Here is a tiny trained network, its code and every weight. The questions are about switching its units off for an input and a class, where a switched-off unit gives its printed mean instead of its output.

import numpy as np


def w(rows, s, z=0):
    codes = np.array(rows[::2]) - 128.0
    scale = np.full(codes.shape[1], s)
    scale[-1] = z or s
    return codes * scale


def f(y):
    return y / 2 * (1 + np.tanh(0.7978845608 * (y + 0.044715 * y**3)))


def log_softmax(a):
    a = a - a.max(-1, keepdims=True)
    return a - np.log(np.exp(a).sum(-1, keepdims=True))


def net(x, mask):
    res = np.array(x, float).reshape(1, 4) / 4 @ E
    y = f(res @ A[0][:, :-1].T + A[0][:, -1])
    res = res + np.where(mask, y, B[0][:, -1]) @ B[0][:, :-1]
    return log_softmax(res[-1] @ U[:, :-1].T + U[:, -1])


A, B = {}, {}
E = w([
[204,36,30,183,162,162,244,242,254],'x0',
[23,3,190,204,41,237,49,74,215],'x1',
[127,128,123,151,135,111,113,140,123],'x2',
[207,214,231,236,242,231,163,46,207],'x3',
],0.0052)
A[0] = w([
[175,233,185,25,139,33,38,62,23,235],'N0',
[36,8,40,56,34,82,61,192,115,239],'N1',
[35,71,77,63,12,28,47,83,22,237],'N2',
[32,47,190,130,54,209,40,63,66,219],'N3',
[72,94,16,30,31,16,206,230,176,247],'N4',
[217,31,18,166,193,194,227,242,242,252],'N5',
[229,242,222,214,221,193,188,72,177,240],'N6',
[43,4,105,195,55,209,158,170,229,165],'N7',
[37,9,167,209,91,232,37,94,220,232],'N8',
[21,15,148,186,60,227,38,65,214,236],'N9',
[190,202,229,218,245,228,66,3,110,212],'N10',
],0.0052,0.0042)
B[0] = w([
[117,236,38,100,171,50,39,44,38,221],'N0',
[120,71,87,26,24,212,71,150,146,210],'N1',
[171,146,108,30,14,184,22,63,46,213],'N2',
[85,105,212,48,47,236,52,31,140,200],'N3',
[173,104,20,38,32,37,214,213,134,212],'N4',
[212,28,47,198,110,62,215,212,207,246],'N5',
[159,196,201,204,231,24,114,144,157,247],'N6',
[91,62,139,154,38,238,219,193,216,197],'N7',
[46,55,254,171,96,219,184,110,230,224],'N8',
[61,72,217,148,31,241,99,108,213,224],'N9',
[12,210,214,217,200,144,129,45,191,237],'N10',
],0.0055,0.011)
U = w([
[182,210,37,30,50,49,27,65,15,252],'0',
[90,221,139,216,214,34,36,23,42,234],'1',
[198,82,2,26,53,25,226,210,108,105],'2',
[220,151,132,217,225,27,201,223,203,144],'3',
[88,32,184,26,24,202,15,53,60,45],'4',
[26,123,216,193,172,225,40,12,138,47],'5',
[105,41,83,57,13,207,185,205,213,6],'6',
[129,32,204,212,181,209,214,181,206,76],'7',
],0.0054,0.004)

Each question gives the input, the list of numbers given to net, and the class t.
The units are the neurons (one row each of A and B). Each row of codes is followed by its name. A weight is (code - 128) times the scale printed after its matrix; where a second scale follows, it is the last column's (A, B and U).
mask holds one flag per neuron, in row order. A switched-off neuron (its flag False) gives its mean, the last column of its row in B, instead of its output. The means were averaged over made-up inputs and are rounded, as every weight is.
A unit's drop is (log p(t) with every unit on - log p(t) with that unit switched off) / (log p(t) with every unit on - log p(t) with every unit switched off).
The circuit of an input: a set's keep is (log p(t) with only the set's units on - log p(t) with every unit switched off) / (log p(t) with every unit on - log p(t) with every unit switched off). Starting from all 11 units, units are removed one at a time, each time the one whose removal leaves the highest keep (on an exact tie, the one counted first), for as long as the keep stays at least 0.8.
circuit, biggest first: the units of the circuit, biggest drop first
top k neurons: the k neurons with the biggest drops, biggest first
drop when u is switched off: that unit's drop, to one decimal
input [-1,0,-2,-3], class 0: circuit, biggest first -> (N8; N7)
input [7,0,5,-7], class 2: circuit, biggest first -> (N4)
input [0,-4,-1,-7], class 0: circuit, biggest first -> (N2; N8)
input [6,-3,0,0], class 2: circuit, biggest first -> (N10; N8)
input [-8,0,5,7], class 1: circuit, biggest first -> (N0; N6)
input [-8,0,0,-6], class 0: top 2 neurons -> (N0; N8)
input [5,-7,-8,0], class 2: top 2 neurons -> (N10; N4)
input [-1,-8,-4,0], class 0: top 4 neurons -> (N10; N0; N5; N8)
input [-5,-2,1,0], class 0: top 2 neurons -> (N6; N8)
input [-1,-2,8,-1], class 0: drop when N5 is switched off -> 0.1
input [4,-3,-4,-5], class 2: drop when N6 is switched off -> 0.0
input [1,-2,-4,-2], class 2: drop when N3 is switched off -> 0.1
input [-6,-1,-5,-7], class 0: drop when N0 is switched off -> 0.2
input [2,-6,2,0], class 2: top neuron -> (N10)
